Below is a small trained network, with its code and all its weights. Each question gives an input and a class and asks what happens when units are switched off, that is, made to give their printed mean instead of their output.

import numpy as np


def w(rows, s, z=0):
    codes = np.array(rows[::2]) - 128.0
    scale = np.full(codes.shape[1], s)
    scale[-1] = z or s
    return codes * scale


def norm(h):
    return h / np.sqrt((h * h).mean(-1, keepdims=True) + 1e-5)


def f(y):
    return np.maximum(y, 0)


def log_softmax(a):
    a = a - a.max(-1, keepdims=True)
    return a - np.log(np.exp(a).sum(-1, keepdims=True))


def net(x, mask):
    res = np.array(x, float).reshape(1, 5) / 4 @ E
    u = 0
    for l in range(4):
        y = f(norm(res) @ A[l][:, :-1].T + A[l][:, -1])
        res = res + np.where(mask[u : u + 4], y, B[l][:, -1]) @ B[l][:, :-1]
        u += 4
    return log_softmax(norm(res)[-1] @ U[:, :-1].T + U[:, -1])


A, B = {}, {}
E = w([
[181,105,144,225,139,98,142],'x0',
[76,128,151,151,25,153,175],'x1',
[163,127,76,47,137,76,155],'x2',
[254,70,118,117,138,100,63],'x3',
[115,93,121,227,136,236,157],'x4',
],0.0027)
A[0] = w([
[92,209,90,66,174,122,138,28],'L0N1',
[198,111,75,155,118,86,124,44],'L0N2',
[167,162,180,171,144,144,5,230],'L0N3',
[78,235,140,84,157,114,100,9],'L0N4',
],0.003,0.0012)
B[0] = w([
[65,106,120,130,190,95,115,203],'L0N1',
[60,137,253,122,145,75,136,177],'L0N2',
[214,24,152,156,201,114,100,250],'L0N3',
[17,78,157,136,144,156,179,195],'L0N4',
],0.0042,0.0019)
A[1] = w([
[160,162,148,4,109,26,140,139],'L1N1',
[233,107,93,112,65,156,165,118],'L1N2',
[55,172,134,93,111,187,137,150],'L1N3',
[170,220,142,138,162,132,141,7],'L1N4',
],0.0039,0.0016)
B[1] = w([
[147,52,38,167,175,255,54,254],'L1N1',
[31,132,161,72,172,71,163,174],'L1N2',
[137,144,150,118,124,56,149,234],'L1N3',
[143,146,132,110,147,106,129,128],'L1N4',
],0.0048,0.0028)
A[2] = w([
[155,169,117,218,60,162,173,118],'L2N1',
[60,204,62,75,148,153,93,3],'L2N2',
[161,145,104,190,168,253,140,211],'L2N3',
[244,140,38,63,140,168,46,173],'L2N4',
],0.0041,0.00047)
B[2] = w([
[163,141,100,140,79,189,46,192],'L2N1',
[133,108,123,64,200,101,195,202],'L2N2',
[138,31,46,61,183,82,55,201],'L2N3',
[138,55,81,245,44,253,34,252],'L2N4',
],0.0053,0.0032)
A[3] = w([
[189,127,82,79,206,173,80,142],'L3N1',
[142,141,232,156,175,87,124,110],'L3N2',
[176,91,117,61,124,195,2,97],'L3N3',
[86,45,65,96,189,181,144,251],'L3N4',
],0.0046,0.0023)
B[3] = w([
[23,65,89,156,57,188,110,196],'L3N1',
[226,134,144,184,144,160,118,141],'L3N2',
[106,119,90,252,104,162,24,219],'L3N3',
[159,100,69,73,119,86,31,255],'L3N4',
],0.0039,0.0068)
U = w([
[218,150,191,164,159,83,179,84],'0',
[206,187,128,98,133,146,203,1],'1',
[76,146,96,1,170,90,184,141],'2',
[93,191,162,165,21,151,210,106],'3',
[151,62,69,174,118,158,50,180],'4',
],0.0094,0.0052)

Each question gives the input, the list of numbers given to net, and the class t.
The units are the neurons (one row each of A and B). Each row of codes is followed by its name. A weight is (code - 128) times the scale printed after its matrix; where a second scale follows, it is the last column's (A, B and U).
mask holds one flag per neuron, layer by layer. A switched-off neuron (its flag False) gives its mean, the last column of its row in B, instead of its output. The means were averaged over made-up inputs and are rounded, as every weight is.
A unit's drop is (log p(t) with every unit on - log p(t) with that unit switched off) / (log p(t) with every unit on - log p(t) with every unit switched off).
The circuit of an input: a set's keep is (log p(t) with only the set's units on - log p(t) with every unit switched off) / (log p(t) with every unit on - log p(t) with every unit switched off). Starting from the 12 units with the biggest drops (on a tie, the unit counted first), units are removed one at a time, each time the one whose removal leaves the highest keep (on an exact tie, the one counted first), for as long as the keep stays at least 0.8.
circuit, biggest first: the units of the circuit, biggest drop first
most important unit: the unit with the biggest drop
top k neurons: the k neurons with the biggest drops, biggest first
k most important neurons of layer l: the k neurons of layer l with the biggest drops, biggest first
drop when u is switched off: that unit's drop, to one decimal
input [1,-3,-1,-3,-1], class 2: circuit, biggest first	[L3N3; L2N4; L1N1]
input [5,4,-4,5,-1], class 0: most important unit	L1N1
input [-3,-8,-7,-7,-1], class 2: circuit, biggest first	[L2N4; L3N3; L1N1]
input [3,2,2,-5,-2], class 3: top 2 neurons	[L1N1; L2N3]
input [1,6,-5,-1,-1], class 3: top 2 neurons	[L1N1; L3N4]
input [-5,3,-8,-7,2], class 3: top 2 neurons	[L1N1; L1N3]
input [4,3,-8,-4,-6], class 0: 2 most important neurons of layer 3	[L3N1; L3N2]
input [1,8,-2,-4,3], class 3: 2 most important neurons of layer 3	[L3N4; L3N3]
input [-8,8,-1,-2,7], class 3: 2 most important neurons of layer 1	[L1N1; L1N3]
input [8,3,-6,-2,-7], class 0: top 2 neurons	[L1N1; L2N4]
input [-3,-2,3,-6,-5], class 2: top 2 neurons	[L0N4; L2N4]
input [5,-4,2,-6,-2], class 2: drop when L3N3 is switched off	0.3
input [4,5,0,-1,1], class 3: drop when L0N3 is switched off	0.6
input [-2,3,2,-5,1], class 2: drop when L3N3 is switched off	0.1
